Below is a small trained network, with its code and all its weights. Each question gives an input and a class and asks what happens when units are switched off, that is, made to give their printed mean instead of their output.

import numpy as np


def w(rows, s, z=0):
    codes = np.array(rows[::2]) - 128.0
    scale = np.full(codes.shape[1], s)
    scale[-1] = z or s
    return codes * scale


def norm(h):
    return h / np.sqrt((h * h).mean(-1, keepdims=True) + 1e-5)


def f(y):
    return np.maximum(y, 0)


def log_softmax(a):
    a = a - a.max(-1, keepdims=True)
    return a - np.log(np.exp(a).sum(-1, keepdims=True))


def net(x, mask):
    res = np.array(x, float).reshape(1, 3) / 4 @ E
    u = 0
    for l in range(3):
        y = f(norm(res) @ A[l][:, :-1].T + A[l][:, -1])
        res = res + np.where(mask[u : u + 10], y, B[l][:, -1]) @ B[l][:, :-1]
        u += 10
    return log_softmax(norm(res)[-1] @ U[:, :-1].T + U[:, -1])


A, B = {}, {}
E = w([
[137,230,148,171,192,9],'x0',
[203,103,23,50,163,53],'x1',
[195,70,215,2,114,139],'x2',
],0.0083)
A[0] = w([
[91,64,158,136,19,202,66],'0.n1',
[2,118,121,213,103,209,137],'0.n2',
[46,165,163,175,58,191,12],'0.n3',
[125,94,86,159,121,140,72],'0.n4',
[116,198,66,195,172,69,91],'0.n5',
[199,118,96,37,159,108,109],'0.n6',
[104,127,175,146,163,52,2],'0.n7',
[133,51,102,115,105,138,196],'0.n8',
[152,122,43,134,78,147,83],'0.n9',
[69,206,122,216,165,187,44],'0.n10',
],0.012,0.0056)
B[0] = w([
[103,155,111,134,116,207,227],'0.n1',
[53,143,94,245,97,118,255],'0.n2',
[111,132,89,199,39,106,202],'0.n3',
[96,92,164,125,106,140,147],'0.n4',
[219,214,91,203,195,68,231],'0.n5',
[170,114,103,109,86,49,215],'0.n6',
[167,102,196,119,57,121,158],'0.n7',
[170,135,190,87,110,113,205],'0.n8',
[80,84,117,111,69,66,164],'0.n9',
[218,154,176,55,125,131,208],'0.n10',
],0.013,0.0096)
A[1] = w([
[148,163,50,175,215,96,68],'1.n1',
[3,54,87,172,112,182,1],'1.n2',
[134,162,166,170,142,65,142],'1.n3',
[24,118,10,139,119,177,80],'1.n4',
[122,127,197,107,164,211,121],'1.n5',
[119,158,143,205,172,160,19],'1.n6',
[189,202,215,81,174,115,85],'1.n7',
[132,68,64,85,114,125,15],'1.n8',
[188,93,129,51,180,62,64],'1.n9',
[76,146,55,183,181,66,104],'1.n10',
],0.013,0.0068)
B[1] = w([
[201,178,24,216,191,129,217],'1.n1',
[36,120,255,194,56,188,196],'1.n2',
[175,100,123,165,133,66,254],'1.n3',
[99,134,232,82,137,181,194],'1.n4',
[133,211,96,140,152,172,160],'1.n5',
[131,148,146,142,101,110,163],'1.n6',
[130,41,137,107,159,173,223],'1.n7',
[148,82,123,52,96,60,145],'1.n8',
[85,89,61,167,82,110,227],'1.n9',
[165,222,53,174,173,97,214],'1.n10',
],0.016,0.008)
A[2] = w([
[110,66,90,31,73,102,82],'2.n1',
[92,253,68,74,136,156,125],'2.n2',
[110,140,159,132,77,195,103],'2.n3',
[117,60,92,67,93,59,84],'2.n4',
[96,67,132,177,173,102,3],'2.n5',
[50,37,104,62,122,66,75],'2.n6',
[182,80,204,157,203,92,96],'2.n7',
[150,54,206,67,151,168,86],'2.n8',
[94,176,46,83,57,127,79],'2.n9',
[48,66,83,20,165,171,76],'2.n10',
],0.012,0.015)
B[2] = w([
[111,52,175,147,72,74,247],'2.n1',
[202,133,105,78,139,81,178],'2.n2',
[112,138,112,132,84,131,243],'2.n3',
[132,96,126,90,51,47,254],'2.n4',
[138,39,170,254,92,72,128],'2.n5',
[194,16,203,73,61,81,216],'2.n6',
[79,75,213,68,136,149,198],'2.n7',
[79,160,84,117,140,141,177],'2.n8',
[154,108,196,38,130,36,145],'2.n9',
[86,68,51,191,142,114,146],'2.n10',
],0.017,0.0048)
U = w([
[202,53,147,88,245,100,82],'0',
[154,61,181,55,49,30,164],'1',
[70,179,186,194,11,173,170],'2',
[74,208,106,100,191,82,1],'3',
[177,253,2,238,149,12,164],'4',
[66,105,41,98,218,177,77],'5',
[180,224,92,9,93,217,120],'6',
[43,87,227,42,214,157,87],'7',
],0.019,0.021)

Each question gives the input, the list of numbers given to net, and the class t.
The units are the neurons (one row each of A and B). Each row of codes is followed by its name. A weight is (code - 128) times the scale printed after its matrix; where a second scale follows, it is the last column's (A, B and U).
mask holds one flag per neuron, layer by layer. A switched-off neuron (its flag False) gives its mean, the last column of its row in B, instead of its output. The means were averaged over made-up inputs and are rounded, as every weight is.
A unit's drop is (log p(t) with every unit on - log p(t) with that unit switched off) / (log p(t) with every unit on - log p(t) with every unit switched off).
most important unit: the unit with the biggest drop
top k neurons: the k neurons with the biggest drops, biggest first
top k neurons in layer l: the k neurons of layer l with the biggest drops, biggest first
drop of u: that unit's drop, to one decimal
input [7,6,7], class 1: top 2 neurons -> [0.n2, 0.n5]
input [8,-3,6], class 1: most important unit -> 0.n1
input [0,-3,4], class 6: top 2 neurons -> [0.n2, 1.n5]
input [-8,0,8], class 6: top 2 neurons in layer 0 -> [0.n1, 0.n9]
input [6,0,3], class 1: top 3 neurons -> [0.n7, 0.n2, 1.n7]
input [8,6,7], class 1: top 2 neurons in layer 0 -> [0.n2, 0.n5]
input [5,-7,8], class 7: top 2 neurons in layer 0 -> [0.n2, 0.n1]
input [2,-5,7], class 6: top 2 neurons in layer 0 -> [0.n2, 0.n5]
input [8,-5,4], class 7: top 2 neurons in layer 0 -> [0.n6, 0.n2]
input [7,-4,1], class 0: top 2 neurons in layer 0 -> [0.n5, 0.n2]
input [-6,-2,8], class 6: drop of 0.n1 -> 0.2
input [1,0,2], class 1: drop of 0.n2 -> 3.0
input [-5,-2,8], class 6: drop of 0.n1 -> 0.3
input [7,-3,2], class 0: top neuron -> [0.n2]
